Here is a tiny trained network, its code and every weight. The questions are about switching its units off for an input and a target symbol, where a switched-off unit gives its printed mean instead of its output.

import numpy as np


def w(rows, s, z=0):
    codes = np.array(rows[::2]) - 128.0
    scale = np.full(codes.shape[1], s)
    scale[-1] = z or s
    return codes * scale


def norm(h):
    return h / np.sqrt((h * h).mean(-1, keepdims=True) + 1e-5)


def f(y):
    return y / 2 * (1 + np.tanh(0.7978845608 * (y + 0.044715 * y**3)))


def softmax(a):
    e = np.exp(a - a.max(-1, keepdims=True))
    return e / e.sum(-1, keepdims=True)


def log_softmax(a):
    a = a - a.max(-1, keepdims=True)
    return a - np.log(np.exp(a).sum(-1, keepdims=True))


def net(x, mask):
    ids = ['ΔΘΞΠΣΦΩαβζλμτψ'.index(c) for c in x.split()]
    T = len(ids)
    res = E[ids] + P[:T]
    u = 0
    for l in range(2):
        q, k, v = (norm(res) @ M[l].T for M in (Q, K, V))
        z = softmax(np.where(np.tri(T) > 0, q @ k.T / 2**0.5, -1e9)) @ v
        res = res + np.where(mask[u], z, O[l][:, -1]) @ O[l][:, :-1]
        u += 1
        y = f(norm(res) @ A[l][:, :-1].T + A[l][:, -1])
        res = res + np.where(mask[u : u + 8], y, B[l][:, -1]) @ B[l][:, :-1]
        u += 8
    return log_softmax(norm(res)[-1] @ U[:, :-1].T + U[:, -1])


Q, K, V, O, A, B = {}, {}, {}, {}, {}, {}
E = w([
[97,74,139,139],'Δ',
[161,172,152,93],'Θ',
[5,191,135,109],'Ξ',
[103,39,80,35],'Π',
[151,169,132,93],'Σ',
[86,82,113,128],'Φ',
[152,171,146,102],'Ω',
[110,242,91,85],'α',
[76,60,137,144],'β',
[67,117,171,123],'ζ',
[246,103,93,93],'λ',
[166,150,169,110],'μ',
[166,159,174,106],'τ',
[138,134,156,100],'ψ',
],0.023)
P = w([
[18,65,2,205],'0',
[96,183,100,71],'1',
[96,166,100,78],'2',
[103,156,103,80],'3',
[106,140,110,90],'4',
[105,124,119,90],'5',
[110,115,116,95],'6',
[111,114,117,92],'7',
[109,110,117,96],'8',
[108,102,120,97],'9',
[112,104,120,95],'10',
[114,104,112,96],'11',
],0.008)
Q[0] = w([
[105,178,55,180],'L0H0',
[57,4,73,169],'L0H0',
],0.011)
K[0] = w([
[96,166,97,1],'L0H0',
[105,87,204,63],'L0H0',
],0.0099)
V[0] = w([
[117,113,82,62],'L0H0',
[162,49,6,154],'L0H0',
],0.011)
O[0] = w([
[254,30,206,239,253],'L0H0',
[114,126,57,100,151],'L0H0',
],0.0088,0.0036)
A[0] = w([
[17,52,79,111,164],'L0N0',
[51,194,144,44,137],'L0N1',
[79,194,204,15,140],'L0N2',
[131,243,198,197,10],'L0N3',
[141,82,203,128,87],'L0N4',
[193,126,71,36,203],'L0N5',
[84,254,34,211,73],'L0N6',
[49,61,125,21,4],'L0N7',
],0.0063,0.0033)
B[0] = w([
[90,77,229,134,205],'L0N0',
[72,90,160,216,183],'L0N1',
[152,55,139,138,234],'L0N2',
[145,50,102,66,144],'L0N3',
[136,229,79,172,162],'L0N4',
[122,81,184,164,253],'L0N5',
[89,119,125,1,145],'L0N6',
[119,68,120,51,138],'L0N7',
],0.0085,0.0038)
Q[1] = w([
[246,130,222,136],'L1H0',
[85,124,42,221],'L1H0',
],0.011)
K[1] = w([
[96,135,1,216],'L1H0',
[151,95,199,140],'L1H0',
],0.01)
V[1] = w([
[117,218,197,129],'L1H0',
[213,86,214,253],'L1H0',
],0.0062)
O[1] = w([
[121,2,248,127,6],'L1H0',
[94,126,150,204,97],'L1H0',
],0.0092,0.0024)
A[1] = w([
[61,155,181,122,14],'L1N0',
[4,144,80,99,128],'L1N1',
[57,182,143,89,27],'L1N2',
[99,79,130,86,66],'L1N3',
[154,201,160,102,99],'L1N4',
[173,147,65,84,1],'L1N5',
[139,103,135,55,87],'L1N6',
[120,128,178,131,74],'L1N7',
],0.018,0.0045)
B[1] = w([
[185,187,240,91,193],'L1N0',
[174,70,192,145,220],'L1N1',
[126,6,123,105,168],'L1N2',
[61,150,121,119,210],'L1N3',
[47,73,66,126,253],'L1N4',
[106,164,239,132,228],'L1N5',
[141,179,57,152,222],'L1N6',
[161,120,164,162,174],'L1N7',
],0.011,0.0052)
U = w([
[45,105,137,147,91],'Δ',
[191,156,164,242,58],'Θ',
[218,96,123,117,255],'Ξ',
[86,199,102,141,97],'Π',
[137,184,77,186,102],'Σ',
[87,185,166,115,228],'Φ',
[127,207,158,40,126],'Ω',
[181,147,95,29,196],'α',
[57,108,95,87,193],'β',
[167,48,124,152,95],'ζ',
[114,204,167,128,198],'λ',
[121,19,102,7,39],'μ',
[153,170,229,96,24],'τ',
[106,128,87,195,141],'ψ',
],0.014,0.0038)

Each question gives the input, a string of symbols that net reads in full, and the target symbol t.
The units are the heads (2 rows each of Q, K, V and O) and the neurons (one row each of A and B). Each row of codes is followed by its name. A weight is (code - 128) times the scale printed after its matrix; where a second scale follows, it is the last column's (O, A, B and U).
mask holds one flag per unit, layer by layer, with each layer's heads first. A switched-off unit (its flag False) gives its mean, the last column of its rows in O or B, instead of its output. The means were averaged over made-up inputs and are rounded, as every weight is.
A unit's drop is (log p(t) with every unit on - log p(t) with that unit switched off) / (log p(t) with every unit on - log p(t) with every unit switched off).
The circuit of an input: a set's keep is (log p(t) with only the set's units on - log p(t) with every unit switched off) / (log p(t) with every unit on - log p(t) with every unit switched off). Starting from the 12 units with the biggest drops (on a tie, the unit counted first), units are removed one at a time, each time the one whose removal leaves the highest keep (on an exact tie, the one counted first), for as long as the keep stays at least 0.8.
circuit, biggest first: the units of the circuit, biggest drop first
unit that matters most: the unit with the biggest drop
top k neurons: the k neurons with the biggest drops, biggest first
top k neurons in layer l: the k neurons of layer l with the biggest drops, biggest first
input ζ τ μ μ Ω β Θ Θ ζ α Π μ, target ζ: top 3 neurons in layer 1	L1N4, L1N5, L1N0
input β μ Δ ζ μ β μ, target β: circuit, biggest first	L1N4, L1H0, L0H0
input μ λ τ Ω Φ Θ Σ, target μ: circuit, biggest first	L0H0, L1N2
input β Θ Ω ψ Δ ψ Ω, target β: circuit, biggest first	L1N4
input Ω α λ Θ Π β μ ζ α α ψ, target Ω: top 2 neurons	L0N6, L0N0
input α Π α β ψ ψ, target α: circuit, biggest first	L1H0, L0N6, L1N6
input β Φ β Ω Ξ α μ, target β: top 2 neurons in layer 1	L1N4, L1N0
input Ξ Ω Θ Θ μ Ω β Ω Φ Σ Θ, target Ξ: circuit, biggest first	L1N3, L1N5
input Θ ψ τ Δ ζ μ Φ Ω μ τ α α, target β: top 2 neurons	L0N6, L0N0
input λ Θ Σ β α ψ β ψ Φ, target Θ: circuit, biggest first	L0H0, L1N4, L0N4, L1H0
input α λ Π μ Σ, target α: circuit, biggest first	L1H0, L1N6
input Θ λ β α β ζ β Ξ ψ, target Θ: top 4 neurons	L0N0, L0N6, L0N4, L1N4
input Ω τ Π τ, target Ω: top 2 neurons	L0N6, L1N5
input Θ Ξ Ω Θ, target Θ: top 2 neurons in layer 0	L0N0, L0N6
input Ω Θ Φ Σ Π Φ Ξ Ω μ μ Θ, target Ω: top neuron in layer 1	L1N5
input ψ λ α Δ Ω τ, target ψ: top 4 neurons	L0N6, L1N4, L0N4, L0N2
input ζ Φ Θ Φ α λ Ξ Π ψ ψ μ, target ζ: top 2 neurons	L0N0, L1N4
input Ω α Θ Δ ψ ψ Φ Θ, target Ω: top 4 neurons	L0N6, L0N0, L1N5, L1N4
input ψ ζ α Θ Ω, target ψ: top 2 neurons	L0N6, L1N4
input Ω ζ Σ Ω α, target μ: unit that matters most	L0N6
input μ ψ Δ μ ζ Σ Θ τ ψ ζ Θ α, target μ: top 3 neurons	L1N2, L0N6, L0N1
input Δ Φ μ Φ μ, target Δ: top 2 neurons in layer 1	L1N4, L1N0
input Θ Ω Ξ Φ ζ Ξ, target τ: top 2 neurons	L1N0, L1N4
input ζ Θ α Σ Δ β Π ψ Δ Θ, target ζ: top 2 neurons in layer 1	L1N4, L1N3
